Below are the code and all the weights of a small trained network. Each question names an input and a class and asks about switching units off, where a switched-off unit gives its printed mean instead of its output.

import numpy as np


def w(rows, s, z=0):
    codes = np.array(rows[::2]) - 128.0
    scale = np.full(codes.shape[1], s)
    scale[-1] = z or s
    return codes * scale


def norm(h):
    return h / np.sqrt((h * h).mean(-1, keepdims=True) + 1e-5)


def f(y):
    return y / 2 * (1 + np.tanh(0.7978845608 * (y + 0.044715 * y**3)))


def log_softmax(a):
    a = a - a.max(-1, keepdims=True)
    return a - np.log(np.exp(a).sum(-1, keepdims=True))


def net(x, mask):
    res = np.array(x, float).reshape(1, 4) / 4 @ E
    u = 0
    for l in range(4):
        y = f(norm(res) @ A[l][:, :-1].T + A[l][:, -1])
        res = res + np.where(mask[u : u + 7], y, B[l][:, -1]) @ B[l][:, :-1]
        u += 7
    return log_softmax(norm(res)[-1] @ U[:, :-1].T + U[:, -1])


A, B = {}, {}
E = w([
[73,130,254,132,191,85,36,229],'x0',
[146,197,165,148,86,62,80,33],'x1',
[46,198,96,50,245,209,104,63],'x2',
[118,115,129,135,132,124,134,119],'x3',
],0.012)
A[0] = w([
[137,100,111,135,189,172,193,219,114],'L0N0',
[74,249,193,190,80,16,70,1,3],'L0N1',
[44,190,193,48,200,162,172,24,77],'L0N2',
[170,83,152,103,169,61,34,142,123],'L0N3',
[174,165,123,142,127,55,54,44,44],'L0N4',
[124,174,106,196,186,195,171,191,80],'L0N5',
[78,78,124,76,121,159,199,182,40],'L0N6',
],0.0062,0.0074)
B[0] = w([
[208,123,176,114,123,126,80,47,201],'L0N0',
[194,115,182,71,157,88,125,92,226],'L0N1',
[114,122,95,125,144,136,66,112,253],'L0N2',
[93,101,132,110,113,109,96,121,193],'L0N3',
[252,63,130,111,160,153,126,91,157],'L0N4',
[142,99,130,112,156,115,89,95,132],'L0N5',
[181,113,143,144,178,94,113,94,129],'L0N6',
],0.013,0.0041)
A[1] = w([
[67,124,202,90,169,67,125,209,29],'L1N0',
[158,28,91,92,169,180,177,207,14],'L1N1',
[135,104,169,217,58,117,187,192,28],'L1N2',
[127,142,2,158,133,144,213,105,76],'L1N3',
[165,147,49,110,106,93,193,63,37],'L1N4',
[79,188,161,138,93,63,148,55,54],'L1N5',
[153,32,121,97,195,207,157,200,2],'L1N6',
],0.0097,0.0051)
B[1] = w([
[106,148,161,168,131,192,178,157,253],'L1N0',
[252,109,149,93,150,131,92,99,179],'L1N1',
[92,148,41,87,156,89,102,118,218],'L1N2',
[73,122,211,196,79,188,141,168,247],'L1N3',
[136,118,227,133,70,171,124,177,237],'L1N4',
[191,136,123,158,173,145,162,132,147],'L1N5',
[213,150,172,136,185,65,102,21,186],'L1N6',
],0.013,0.005)
A[2] = w([
[138,154,40,116,130,153,245,110,32],'L2N0',
[173,81,98,144,78,54,117,161,137],'L2N1',
[138,121,58,144,78,34,109,236,52],'L2N2',
[59,155,70,111,176,179,169,85,45],'L2N3',
[139,97,94,141,63,60,193,152,139],'L2N4',
[59,128,164,132,139,96,97,177,3],'L2N5',
[60,105,158,94,228,91,93,153,109],'L2N6',
],0.011,0.0054)
B[2] = w([
[127,66,171,217,57,137,191,118,123],'L2N0',
[67,167,12,77,186,102,114,93,216],'L2N1',
[53,159,47,162,182,116,186,151,193],'L2N2',
[102,111,63,40,129,2,94,171,178],'L2N3',
[54,182,104,54,201,108,74,153,191],'L2N4',
[161,82,152,158,116,179,162,136,175],'L2N5',
[132,106,87,177,38,140,168,171,254],'L2N6',
],0.0092,0.0063)
A[3] = w([
[167,60,88,130,173,166,158,164,60],'L3N0',
[96,130,205,172,114,141,153,209,56],'L3N1',
[102,177,177,194,164,150,168,144,3],'L3N2',
[60,156,10,49,186,179,77,104,6],'L3N3',
[115,99,102,86,28,195,180,141,46],'L3N4',
[129,74,140,92,83,130,69,176,88],'L3N5',
[116,70,123,65,111,94,161,36,89],'L3N6',
],0.012,0.0044)
B[3] = w([
[168,255,158,91,138,95,150,81,139],'L3N0',
[132,140,146,153,43,183,180,126,236],'L3N1',
[107,115,134,136,60,133,190,105,162],'L3N2',
[111,116,67,152,126,69,191,134,254],'L3N3',
[100,148,175,200,108,139,120,184,177],'L3N4',
[116,94,132,188,107,116,137,91,147],'L3N5',
[142,20,154,162,136,142,105,166,169],'L3N6',
],0.014,0.0092)
U = w([
[93,135,181,195,77,179,153,179,210],'0',
[76,126,13,111,162,77,145,154,159],'1',
[249,130,184,76,158,97,97,82,3],'2',
],0.019,0.0018)

Each question gives the input, the list of numbers given to net, and the class t.
The units are the neurons (one row each of A and B). Each row of codes is followed by its name. A weight is (code - 128) times the scale printed after its matrix; where a second scale follows, it is the last column's (A, B and U).
mask holds one flag per neuron, layer by layer. A switched-off neuron (its flag False) gives its mean, the last column of its row in B, instead of its output. The means were averaged over made-up inputs and are rounded, as every weight is.
A unit's drop is (log p(t) with every unit on - log p(t) with that unit switched off) / (log p(t) with every unit on - log p(t) with every unit switched off).
The circuit of an input: a set's keep is (log p(t) with only the set's units on - log p(t) with every unit switched off) / (log p(t) with every unit on - log p(t) with every unit switched off). Starting from the 12 units with the biggest drops (on a tie, the unit counted first), units are removed one at a time, each time the one whose removal leaves the highest keep (on an exact tie, the one counted first), for as long as the keep stays at least 0.8.
units of the circuit, in order: the units of the circuit, biggest drop first
k most important neurons: the k neurons with the biggest drops, biggest first
k most important neurons of layer l: the k neurons of layer l with the biggest drops, biggest first
drop of u: that unit's drop, to one decimal
input [-6,6,5,-6], class 0: units of the circuit, in order -> [L1N4]
input [-5,-8,7,0], class 2: units of the circuit, in order -> [L1N6 L1N1]
input [4,-7,-7,-5], class 1: units of the circuit, in order -> [L1N2 L2N1]
input [-5,-5,4,-8], class 0: 2 most important neurons -> [L1N3 L0N1]
input [-4,6,5,-2], class 2: 2 most important neurons -> [L1N4 L2N1]
input [-4,-4,3,5], class 0: 3 most important neurons -> [L1N3 L0N1 L0N4]
input [-6,-8,0,5], class 2: 2 most important neurons -> [L1N1 L1N6]
input [7,-6,8,-4], class 1: 2 most important neurons -> [L1N3 L1N4]
input [-6,-5,6,-4], class 0: 4 most important neurons -> [L1N3 L3N4 L2N1 L1N2]
input [-5,5,-6,3], class 1: 3 most important neurons -> [L2N4 L1N2 L2N1]
input [-2,-5,-5,-8], class 1: 4 most important neurons -> [L1N2 L2N1 L0N4 L0N1]
input [5,1,7,4], class 1: 2 most important neurons of layer 1 -> [L1N3 L1N4]
input [4,3,-5,1], class 1: 2 most important neurons of layer 1 -> [L1N2 L1N3]
input [-4,6,-1,-2], class 2: units of the circuit, in order -> [L0N1]
input [-8,-8,4,-4], class 0: 2 most important neurons -> [L1N3 L0N1]
input [-7,-2,6,-7], class 0: drop of L1N3 -> 0.1
input [0,-5,4,1], class 2: drop of L2N1 -> 0.1
input [-8,7,7,5], class 0: drop of L1N4 -> 0.8
